Below is a small trained network, with its code and all its weights. Each question gives an input and a class and asks what happens when units are switched off, that is, made to give their printed mean instead of their output.

import numpy as np


def w(rows, s, z=0):
    codes = np.array(rows[::2]) - 128.0
    scale = np.full(codes.shape[1], s)
    scale[-1] = z or s
    return codes * scale


def f(y):
    return y / 2 * (1 + np.tanh(0.7978845608 * (y + 0.044715 * y**3)))


def log_softmax(a):
    a = a - a.max(-1, keepdims=True)
    return a - np.log(np.exp(a).sum(-1, keepdims=True))


def net(x, mask):
    res = np.array(x, float).reshape(1, 7) / 4 @ E
    y = f(res @ A[0][:, :-1].T + A[0][:, -1])
    res = res + np.where(mask, y, B[0][:, -1]) @ B[0][:, :-1]
    return log_softmax(res[-1] @ U[:, :-1].T + U[:, -1])


A, B = {}, {}
E = w([
[29,148,71,198,99,202,185],'x0',
[128,128,127,127,128,128,129],'x1',
[63,68,241,126,117,65,224],'x2',
[128,128,128,127,127,128,128],'x3',
[45,186,115,23,240,121,120],'x4',
[164,254,197,79,52,155,158],'x5',
[107,51,148,21,57,215,97],'x6',
],0.012)
A[0] = w([
[168,80,158,182,50,124,106,135],'N0',
[101,82,217,116,106,77,231,58],'N1',
[173,201,117,108,90,147,126,55],'N2',
[113,31,92,175,169,109,118,46],'N3',
[166,111,66,158,152,149,29,111],'N4',
[161,160,85,120,131,161,113,60],'N5',
[200,73,136,84,171,62,91,58],'N6',
[25,145,74,138,145,183,170,92],'N7',
[118,111,95,202,76,190,198,74],'N8',
[141,92,124,142,88,118,106,68],'N9',
[188,166,67,127,123,172,83,117],'N10',
[144,110,130,142,72,100,126,102],'N11',
[115,20,86,58,115,158,100,80],'N12',
[169,161,54,139,127,183,86,81],'N13',
[84,98,169,44,42,217,71,26],'N14',
[55,148,115,45,185,128,130,101],'N15',
[111,38,78,155,178,119,36,81],'N16',
[172,128,151,114,110,63,86,81],'N17',
[115,54,92,121,130,61,149,101],'N18',
[249,62,138,189,66,124,119,108],'N19',
[187,107,175,103,127,92,104,107],'N20',
[141,211,101,204,173,29,144,47],'N21',
[149,215,197,98,67,131,137,95],'N22',
[85,64,214,163,152,105,188,27],'N23',
[183,113,139,82,133,76,91,3],'N24',
[106,145,124,47,188,94,115,108],'N25',
],0.013,0.0041)
B[0] = w([
[183,180,84,127,176,208,64,211],'N0',
[89,35,139,2,190,147,128,253],'N1',
[104,180,199,111,136,110,185,184],'N2',
[132,163,181,150,112,144,161,194],'N3',
[92,83,137,40,167,126,163,206],'N4',
[120,85,141,83,122,162,146,169],'N5',
[50,146,91,140,27,106,104,199],'N6',
[51,129,112,168,37,157,64,206],'N7',
[65,156,100,146,87,112,68,210],'N8',
[162,144,108,145,135,185,135,155],'N9',
[105,63,146,28,165,128,152,206],'N10',
[166,159,131,132,144,165,87,164],'N11',
[183,87,114,201,127,61,160,207],'N12',
[95,77,113,25,142,122,154,203],'N13',
[203,73,90,217,128,18,169,239],'N14',
[216,183,101,140,177,205,48,213],'N15',
[115,244,254,153,133,120,213,201],'N16',
[58,82,132,151,72,108,109,173],'N17',
[116,183,199,136,147,157,184,179],'N18',
[155,178,86,151,182,190,51,229],'N19',
[69,131,107,142,74,121,133,185],'N20',
[233,41,65,217,114,45,161,224],'N21',
[93,209,232,199,138,142,203,218],'N22',
[111,90,106,41,157,125,159,225],'N23',
[60,130,86,104,67,62,90,175],'N24',
[163,228,54,126,154,169,47,203],'N25',
],0.0094,0.021)
U = w([
[175,166,100,137,215,177,13,252],'0',
[100,32,151,33,200,131,155,51],'1',
[118,178,255,165,142,128,200,191],'2',
[215,29,87,211,143,46,161,10],'3',
[24,117,95,148,13,120,45,83],'4',
],0.013,0.0029)

Each question gives the input, the list of numbers given to net, and the class t.
The units are the neurons (one row each of A and B). Each row of codes is followed by its name. A weight is (code - 128) times the scale printed after its matrix; where a second scale follows, it is the last column's (A, B and U).
mask holds one flag per neuron, in row order. A switched-off neuron (its flag False) gives its mean, the last column of its row in B, instead of its output. The means were averaged over made-up inputs and are rounded, as every weight is.
A unit's drop is (log p(t) with every unit on - log p(t) with that unit switched off) / (log p(t) with every unit on - log p(t) with every unit switched off).
The circuit of an input: a set's keep is (log p(t) with only the set's units on - log p(t) with every unit switched off) / (log p(t) with every unit on - log p(t) with every unit switched off). Starting from the 12 units with the biggest drops (on a tie, the unit counted first), units are removed one at a time, each time the one whose removal leaves the highest keep (on an exact tie, the one counted first), for as long as the keep stays at least 0.8.
units of the circuit, in order: the units of the circuit, biggest drop first
top k neurons: the k neurons with the biggest drops, biggest first
drop of u: that unit's drop, to one decimal
input [-4,2,4,7,5,-5,0], class 0: units of the circuit, in order : [N25]
input [3,4,0,0,8,2,7], class 0: top 3 neurons : [N15 N25 N21]
input [-8,5,7,4,-1,1,8], class 3: top 3 neurons : [N14 N12 N7]
input [-6,-5,3,-4,-6,-1,7], class 3: top 2 neurons : [N14 N12]
input [8,-3,1,-2,7,-1,2], class 4: top 3 neurons : [N7 N19 N0]
input [8,7,2,-4,-7,-6,-6], class 4: top 3 neurons : [N8 N7 N15]
input [7,-7,-7,-2,0,8,5], class 2: top 4 neurons : [N22 N1 N2 N23]
input [5,-3,3,-3,-1,-2,-4], class 4: top 2 neurons : [N14 N7]
input [7,-7,-2,7,-4,-7,-5], class 2: top 2 neurons : [N16 N3]
input [8,6,1,8,-8,2,2], class 0: top 2 neurons : [N0 N19]
input [4,3,-7,8,4,-5,-8], class 3: top 3 neurons : [N21 N1 N23]
input [-8,4,-1,-4,2,-6,0], class 4: top 2 neurons : [N6 N24]
input [-8,-8,-8,-3,-2,3,5], class 1: top 2 neurons : [N10 N4]
input [-1,6,3,-8,-3,4,8], class 3: units of the circuit, in order : [N14]
input [8,-1,-6,-2,-5,-7,0], class 4: top 4 neurons : [N8 N7 N22 N1]
input [-2,-4,8,2,-2,-3,-7], class 1: drop of N23 : 0.3
input [-5,-8,-1,8,-3,-1,1], class 4: drop of N6 : 0.2
input [-5,-2,6,-3,6,-8,-8], class 2: drop of N16 : 1.9
